Below are the code and all the weights of a small trained network. Each question names an input and a target symbol and asks about switching units off, where a switched-off unit gives its printed mean instead of its output.

import numpy as np


def w(rows, s, z=0):
    codes = np.array(rows[::2]) - 128.0
    scale = np.full(codes.shape[1], s)
    scale[-1] = z or s
    return codes * scale


def norm(h):
    return h / np.sqrt((h * h).mean(-1, keepdims=True) + 1e-5)


def f(y):
    return y / 2 * (1 + np.tanh(0.7978845608 * (y + 0.044715 * y**3)))


def softmax(a):
    e = np.exp(a - a.max(-1, keepdims=True))
    return e / e.sum(-1, keepdims=True)


def log_softmax(a):
    a = a - a.max(-1, keepdims=True)
    return a - np.log(np.exp(a).sum(-1, keepdims=True))


def net(x, mask):
    ids = ['ΓΣΦΨΩαβδεμ'.index(c) for c in x.split()]
    T = len(ids)
    res = E[ids] + P[:T]
    u = 0
    for l in range(2):
        q, k, v = (norm(res) @ M[l].T for M in (Q, K, V))
        z = softmax(np.where(np.tri(T) > 0, q @ k.T / 3**0.5, -1e9)) @ v
        res = res + np.where(mask[u], z, O[l][:, -1]) @ O[l][:, :-1]
        u += 1
        y = f(norm(res) @ A[l][:, :-1].T + A[l][:, -1])
        res = res + np.where(mask[u : u + 12], y, B[l][:, -1]) @ B[l][:, :-1]
        u += 12
    return log_softmax(norm(res)[-1] @ U[:, :-1].T + U[:, -1])


Q, K, V, O, A, B = {}, {}, {}, {}, {}, {}
E = w([
[143,145,98],'Γ',
[147,131,88],'Σ',
[150,138,85],'Φ',
[66,55,169],'Ψ',
[87,63,164],'Ω',
[115,58,134],'α',
[127,96,117],'β',
[154,218,20],'δ',
[196,167,198],'ε',
[178,4,136],'μ',
],0.02)
P = w([
[33,3,59],'0',
[54,24,61],'1',
[76,40,56],'2',
[100,52,60],'3',
[118,67,59],'4',
[134,75,62],'5',
[154,91,55],'6',
[162,94,59],'7',
[168,99,62],'8',
],0.0052)
Q[0] = w([
[89,100,55],'L0H0',
[157,47,6],'L0H0',
[114,44,47],'L0H0',
],0.015)
K[0] = w([
[182,126,149],'L0H0',
[250,152,248],'L0H0',
[211,163,169],'L0H0',
],0.014)
V[0] = w([
[209,2,118],'L0H0',
[186,106,154],'L0H0',
[37,69,62],'L0H0',
],0.0084)
O[0] = w([
[147,196,220,253],'L0H0',
[189,118,121,160],'L0H0',
[254,174,88,154],'L0H0',
],0.0062,0.008)
A[0] = w([
[112,178,68,118],'L0N0',
[83,96,194,106],'L0N1',
[166,186,161,105],'L0N2',
[190,102,172,121],'L0N3',
[147,97,124,132],'L0N4',
[89,99,96,92],'L0N5',
[74,149,102,126],'L0N6',
[151,122,76,172],'L0N7',
[159,74,162,2],'L0N8',
[194,56,103,60],'L0N9',
[136,126,152,117],'L0N10',
[11,179,174,114],'L0N11',
],0.012,0.0047)
B[0] = w([
[152,70,152,167],'L0N0',
[144,183,107,203],'L0N1',
[88,99,92,172],'L0N2',
[111,200,126,254],'L0N3',
[41,181,148,183],'L0N4',
[158,114,66,147],'L0N5',
[254,129,179,126],'L0N6',
[78,91,158,222],'L0N7',
[126,64,182,160],'L0N8',
[101,165,162,245],'L0N9',
[135,149,108,134],'L0N10',
[204,204,183,148],'L0N11',
],0.0073,0.0038)
Q[1] = w([
[146,1,101],'L1H0',
[5,5,15],'L1H0',
[131,118,196],'L1H0',
],0.0089)
K[1] = w([
[71,160,87],'L1H0',
[4,58,59],'L1H0',
[102,133,95],'L1H0',
],0.017)
V[1] = w([
[158,59,148],'L1H0',
[250,55,177],'L1H0',
[18,254,49],'L1H0',
],0.0058)
O[1] = w([
[102,144,255,185],'L1H0',
[198,48,115,196],'L1H0',
[92,178,144,5],'L1H0',
],0.0068,0.0024)
A[1] = w([
[151,63,150,40],'L1N0',
[203,42,150,118],'L1N1',
[150,66,163,135],'L1N2',
[207,221,78,191],'L1N3',
[128,183,1,127],'L1N4',
[95,124,238,3],'L1N5',
[11,103,3,148],'L1N6',
[19,100,91,99],'L1N7',
[82,46,89,159],'L1N8',
[241,121,78,39],'L1N9',
[44,225,90,144],'L1N10',
[176,127,173,113],'L1N11',
],0.0088,0.0044)
B[1] = w([
[175,155,80,138],'L1N0',
[192,119,131,227],'L1N1',
[167,142,63,198],'L1N2',
[90,165,191,252],'L1N3',
[68,49,165,204],'L1N4',
[118,91,159,175],'L1N5',
[143,254,109,193],'L1N6',
[178,169,153,157],'L1N7',
[120,204,69,196],'L1N8',
[107,99,141,196],'L1N9',
[242,148,224,151],'L1N10',
[130,131,84,163],'L1N11',
],0.0068,0.0043)
U = w([
[179,126,40,79],'Γ',
[39,186,107,43],'Σ',
[67,117,47,100],'Φ',
[122,43,84,99],'Ψ',
[82,98,152,61],'Ω',
[102,110,170,96],'α',
[144,238,206,122],'β',
[122,222,86,254],'δ',
[170,173,89,200],'ε',
[250,91,130,133],'μ',
],0.019,0.0075)

Each question gives the input, a string of symbols that net reads in full, and the target symbol t.
The units are the heads (3 rows each of Q, K, V and O) and the neurons (one row each of A and B). Each row of codes is followed by its name. A weight is (code - 128) times the scale printed after its matrix; where a second scale follows, it is the last column's (O, A, B and U).
mask holds one flag per unit, layer by layer, with each layer's heads first. A switched-off unit (its flag False) gives its mean, the last column of its rows in O or B, instead of its output. The means were averaged over made-up inputs and are rounded, as every weight is.
A unit's drop is (log p(t) with every unit on - log p(t) with that unit switched off) / (log p(t) with every unit on - log p(t) with every unit switched off).
The circuit of an input: a set's keep is (log p(t) with only the set's units on - log p(t) with every unit switched off) / (log p(t) with every unit on - log p(t) with every unit switched off). Starting from the 12 units with the biggest drops (on a tie, the unit counted first), units are removed one at a time, each time the one whose removal leaves the highest keep (on an exact tie, the one counted first), for as long as the keep stays at least 0.8.
units of the circuit, in order: the units of the circuit, biggest drop first
unit that matters most: the unit with the biggest drop
k most important neurons: the k neurons with the biggest drops, biggest first
top k neurons in layer l: the k neurons of layer l with the biggest drops, biggest first
input Ψ α β Σ, target β: 3 most important neurons -> (L0N6; L1N3; L1N10)
input Ω Ψ β β Φ, target β: units of the circuit, in order -> (L1N3)
input Γ α ε δ Φ α, target Φ: top 3 neurons in layer 0 -> (L0N6; L0N3; L0N1)
input α μ Ω β Ω β δ ε Φ, target Γ: top 3 neurons in layer 0 -> (L0N6; L0N3; L0N5)
input Ω β β Ψ α, target β: units of the circuit, in order -> (L0N4; L1H0; L0N0; L1N10)
input Ψ Γ Γ, target Ψ: top 2 neurons in layer 0 -> (L0N3; L0N0)
input Σ Φ Ψ, target Ψ: 2 most important neurons -> (L0N3; L1N6)
input μ Γ Φ, target μ: units of the circuit, in order -> (L1H0; L0N7)
input ε α μ δ, target Σ: units of the circuit, in order -> (L1N4; L0H0)
input Ψ μ β μ μ β Ω, target μ: 2 most important neurons -> (L0N2; L1N3)
input Σ μ Γ μ Ω Γ β Γ α, target β: top 2 neurons in layer 1 -> (L1N4; L1N9)
input ε Φ Φ μ β Ω Φ, target Γ: top 3 neurons in layer 0 -> (L0N3; L0N6; L0N9)
input α β Φ Ψ, target β: top 2 neurons in layer 1 -> (L1N4; L1N7)
input Φ Γ Γ, target Φ: 3 most important neurons -> (L0N0; L0N3; L0N8)
input Φ Ω δ Ψ, target δ: 2 most important neurons -> (L1N8; L0N1)
input α β Φ, target β: top 2 neurons in layer 1 -> (L1N3; L1N10)
input μ β Φ, target μ: 3 most important neurons -> (L0N2; L0N11; L0N6)
input Ψ μ β, target μ: unit that matters most -> L0H0
input Σ μ β Σ, target μ: 4 most important neurons -> (L0N2; L0N3; L0N6; L0N11)
input Σ α Φ, target α: top 2 neurons in layer 1 -> (L1N4; L1N3)
input α Ω Σ Γ, target α: unit that matters most -> L0H0
input Ψ Σ Ψ μ β α, target μ: top 2 neurons in layer 0 -> (L0N2; L0N7)
input μ α α, target μ: top 2 neurons in layer 0 -> (L0N7; L0N2)
input ε β Φ Ψ δ, target Σ: top 2 neurons in layer 1 -> (L1N4; L1N6)
